Below is a small trained network, with its code and all its weights. Each question gives an input and a target symbol and asks what happens when units are switched off, that is, made to give their printed mean instead of their output.

import numpy as np


def w(rows, s, z=0):
    codes = np.array(rows[::2]) - 128.0
    scale = np.full(codes.shape[1], s)
    scale[-1] = z or s
    return codes * scale


def f(y):
    return y / 2 * (1 + np.tanh(0.7978845608 * (y + 0.044715 * y**3)))


def softmax(a):
    e = np.exp(a - a.max(-1, keepdims=True))
    return e / e.sum(-1, keepdims=True)


def log_softmax(a):
    a = a - a.max(-1, keepdims=True)
    return a - np.log(np.exp(a).sum(-1, keepdims=True))


def net(x, mask):
    ids = ['ΛΞΩαβγδεηθπτ'.index(c) for c in x.split()]
    T = len(ids)
    res = E[ids] + P[:T]
    u = 0
    for l in range(2):
        q, k, v = (res @ M[l].T for M in (Q, K, V))
        z = softmax(np.where(np.tri(T) > 0, q @ k.T / 3**0.5, -1e9)) @ v
        res = res + np.where(mask[u], z, O[l][:, -1]) @ O[l][:, :-1]
        u += 1
        y = f(res @ A[l][:, :-1].T + A[l][:, -1])
        res = res + np.where(mask[u : u + 12], y, B[l][:, -1]) @ B[l][:, :-1]
        u += 12
    return log_softmax(res[-1] @ U[:, :-1].T + U[:, -1])


Q, K, V, O, A, B = {}, {}, {}, {}, {}, {}
E = w([
[181,97,92,132,168,92,50],'Λ',
[92,84,165,115,161,128,30],'Ξ',
[65,180,212,99,77,106,198],'Ω',
[100,116,153,133,155,50,144],'α',
[94,202,186,133,127,23,44],'β',
[187,114,111,158,109,86,128],'γ',
[166,206,4,140,183,118,184],'δ',
[158,195,67,77,51,102,169],'ε',
[77,111,108,145,237,160,134],'η',
[159,103,147,178,199,142,121],'θ',
[192,115,157,162,135,105,152],'π',
[58,96,166,116,200,113,113],'τ',
],0.017)
P = w([
[182,84,195,35,126,99,208],'0',
[173,150,187,63,128,102,170],'1',
[156,164,189,100,119,103,168],'2',
[147,187,182,117,108,112,155],'3',
[107,189,162,150,110,111,146],'4',
[126,206,158,156,99,130,145],'5',
[95,210,128,173,98,130,125],'6',
[113,218,125,188,77,138,127],'7',
[97,222,108,201,62,147,121],'8',
[99,226,112,217,71,169,134],'9',
[99,239,101,227,52,179,118],'10',
[81,247,78,232,71,195,130],'11',
[121,251,75,254,17,184,134],'12',
],0.0067)
Q[0] = w([
[142,52,143,200,111,125,120],'L0H1',
[132,114,84,33,107,160,111],'L0H1',
[36,122,108,255,106,159,131],'L0H1',
],0.0064)
K[0] = w([
[86,27,179,216,189,97,82],'L0H1',
[186,3,127,75,148,146,172],'L0H1',
[216,137,131,100,156,158,138],'L0H1',
],0.0039)
V[0] = w([
[142,1,157,115,170,152,119],'L0H1',
[123,49,175,124,123,129,126],'L0H1',
[156,79,96,119,136,139,157],'L0H1',
],0.0086)
O[0] = w([
[84,1,126,75,193,201,192,4],'L0H1',
[95,87,70,68,155,170,232,65],'L0H1',
[99,46,112,101,129,200,234,69],'L0H1',
],0.0066,0.0034)
A[0] = w([
[187,170,77,166,165,117,240,132],'L0N1',
[158,156,69,145,73,119,94,139],'L0N2',
[180,94,75,185,96,139,135,123],'L0N3',
[166,28,50,188,135,214,168,183],'L0N4',
[150,128,107,145,188,254,158,65],'L0N5',
[174,139,203,177,169,124,167,214],'L0N6',
[64,167,154,159,88,169,140,250],'L0N7',
[74,114,65,180,112,85,135,210],'L0N8',
[138,86,233,209,63,75,68,85],'L0N9',
[100,143,59,46,102,159,218,206],'L0N10',
[186,83,187,150,165,76,117,249],'L0N11',
[175,162,140,102,135,69,113,3],'L0N12',
],0.0074,0.0045)
B[0] = w([
[124,126,116,151,128,65,114,202],'L0N1',
[109,154,144,144,146,128,111,241],'L0N2',
[128,116,170,121,172,108,128,150],'L0N3',
[254,178,145,134,160,156,101,158],'L0N4',
[134,157,124,195,118,184,73,142],'L0N5',
[103,171,73,105,127,128,67,239],'L0N6',
[252,176,152,113,132,78,99,246],'L0N7',
[177,168,179,119,129,141,103,205],'L0N8',
[128,146,99,110,199,184,163,253],'L0N9',
[47,186,75,50,127,102,165,154],'L0N10',
[67,142,116,55,147,94,44,245],'L0N11',
[84,95,106,182,119,220,174,164],'L0N12',
],0.0085,0.0055)
Q[1] = w([
[153,113,111,114,123,166,166],'L1H1',
[202,188,85,170,172,29,20],'L1H1',
[151,255,154,189,184,92,68],'L1H1',
],0.0096)
K[1] = w([
[118,100,79,124,118,155,130],'L1H1',
[158,253,126,132,114,58,96],'L1H1',
[167,220,117,150,95,149,120],'L1H1',
],0.012)
V[1] = w([
[58,177,202,35,137,176,84],'L1H1',
[166,133,255,78,141,148,135],'L1H1',
[142,177,113,72,8,189,142],'L1H1',
],0.0067)
O[1] = w([
[167,222,244,124,103,126,124,255],'L1H1',
[231,105,176,9,53,122,166,119],'L1H1',
[107,222,61,102,1,159,113,242],'L1H1',
],0.0086,0.0049)
A[1] = w([
[177,96,211,107,107,163,67,171],'L1N1',
[126,196,112,187,121,133,133,57],'L1N2',
[241,88,94,55,126,117,112,172],'L1N3',
[34,144,76,147,159,114,149,192],'L1N4',
[97,144,99,168,138,90,101,196],'L1N5',
[81,168,125,99,118,96,100,137],'L1N6',
[170,134,147,93,63,124,132,138],'L1N7',
[152,145,151,71,161,125,2,94],'L1N8',
[186,74,160,135,170,140,115,121],'L1N9',
[116,102,109,169,102,162,194,130],'L1N10',
[99,123,177,168,113,132,86,108],'L1N11',
[148,171,190,103,74,157,172,3],'L1N12',
],0.0093,0.005)
B[1] = w([
[49,133,125,112,164,152,10,189],'L1N1',
[40,8,128,86,102,121,137,217],'L1N2',
[3,123,45,223,111,57,130,158],'L1N3',
[218,83,129,45,137,127,30,175],'L1N4',
[202,92,205,128,89,174,116,198],'L1N5',
[193,55,119,99,152,163,118,211],'L1N6',
[173,149,143,133,236,114,115,186],'L1N7',
[128,141,84,147,80,66,202,251],'L1N8',
[77,192,115,162,74,195,58,137],'L1N9',
[14,56,42,129,131,206,94,124],'L1N10',
[195,79,129,151,162,88,150,148],'L1N11',
[69,32,77,185,208,148,79,189],'L1N12',
],0.0056,0.018)
U = w([
[62,96,109,178,121,117,127,3],'Λ',
[46,80,170,142,102,156,95,8],'Ξ',
[128,158,89,81,174,115,101,219],'Ω',
[137,93,155,108,133,98,168,77],'α',
[150,148,191,176,113,128,86,171],'β',
[121,93,109,180,132,84,199,179],'γ',
[172,57,117,157,168,137,125,65],'δ',
[139,117,137,103,52,179,121,174],'ε',
[155,156,111,152,183,194,174,128],'η',
[106,138,136,254,104,182,101,134],'θ',
[117,118,107,148,141,103,161,38],'π',
[98,95,156,111,144,155,150,96],'τ',
],0.0083,0.0052)

Each question gives the input, a string of symbols that net reads in full, and the target symbol t.
The units are the heads (3 rows each of Q, K, V and O) and the neurons (one row each of A and B). Each row of codes is followed by its name. A weight is (code - 128) times the scale printed after its matrix; where a second scale follows, it is the last column's (O, A, B and U).
mask holds one flag per unit, layer by layer, with each layer's heads first. A switched-off unit (its flag False) gives its mean, the last column of its rows in O or B, instead of its output. The means were averaged over made-up inputs and are rounded, as every weight is.
A unit's drop is (log p(t) with every unit on - log p(t) with that unit switched off) / (log p(t) with every unit on - log p(t) with every unit switched off).
The circuit of an input: a set's keep is (log p(t) with only the set's units on - log p(t) with every unit switched off) / (log p(t) with every unit on - log p(t) with every unit switched off). Starting from the 12 units with the biggest drops (on a tie, the unit counted first), units are removed one at a time, each time the one whose removal leaves the highest keep (on an exact tie, the one counted first), for as long as the keep stays at least 0.8.
circuit, biggest first: the units of the circuit, biggest drop first
most important unit: the unit with the biggest drop
k most important neurons: the k neurons with the biggest drops, biggest first
k most important neurons of layer l: the k neurons of layer l with the biggest drops, biggest first
input η ε π π δ η α, target δ: circuit, biggest first	L1H1; L0N1; L1N4; L1N5
input Ω Ξ ε η ε η δ τ θ η ε η γ, target ε: 3 most important neurons of layer 1	L1N12; L1N2; L1N3
input γ δ γ γ, target δ: circuit, biggest first	L1H1; L0N1
input θ π θ η, target η: circuit, biggest first	L0H1; L1N2; L0N4
input γ Ω τ ε ε γ Λ δ γ δ δ δ γ, target δ: circuit, biggest first	L1H1; L0N1; L1N4
input ε γ Ξ θ η β β τ Ξ τ, target β: circuit, biggest first	L1H1; L1N2
input τ Ξ θ Ξ, target Ξ: 2 most important neurons of layer 0	L0N6; L0N4
input π η η, target η: circuit, biggest first	L0H1; L0N4; L1N2
input η τ α Λ θ γ τ ε γ, target ε: circuit, biggest first	L1H1; L1N12; L1N3; L1N2
input Ω γ γ Λ β α γ α α α η τ, target β: circuit, biggest first	L1H1; L0N9
input γ Ω δ π, target δ: circuit, biggest first	L1H1; L0N1
input τ π η τ Λ η δ θ, target δ: circuit, biggest first	L1H1; L0N1; L1N4
input Ξ τ β ε θ η β δ Ξ θ π, target δ: 2 most important neurons	L0N1; L0N9
input θ δ τ γ δ Ω δ Ω δ, target δ: circuit, biggest first	L1H1; L0N1; L1N4; L1N5
input δ δ β δ τ η π π Ω δ θ α, target δ: 3 most important neurons	L0N8; L0N1; L0N9
input β η η η, target β: 3 most important neurons	L0N9; L0N11; L1N2
input γ β δ π η η, target δ: 2 most important neurons of layer 1	L1N4; L1N5
input Ω Ω θ τ η η δ τ, target δ: 3 most important neurons	L0N8; L0N1; L1N4
input η τ Ξ Λ η Ω α δ θ δ Ω, target Ω: most important unit	L0N7
input Ω η Λ τ β γ δ α ε θ, target ε: most important unit	L1H1
input Λ θ η α ε β Ξ π η, target β: most important unit	L0H1
input θ η γ δ Ω η Ω α θ Ξ θ π, target Ω: 2 most important neurons	L0N7; L1N7
input θ Ξ ε θ θ γ Λ, target ε: 2 most important neurons of layer 0	L0N7; L0N10
input β β Ξ Ω η η η θ, target Ω: 3 most important neurons	L0N7; L0N12; L1N5
input η θ η θ, target θ: 2 most important neurons of layer 1	L1N9; L1N3
input η η β β η π Λ Λ δ β Ξ Ω θ, target Ω: 3 most important neurons	L0N7; L0N12; L0N9
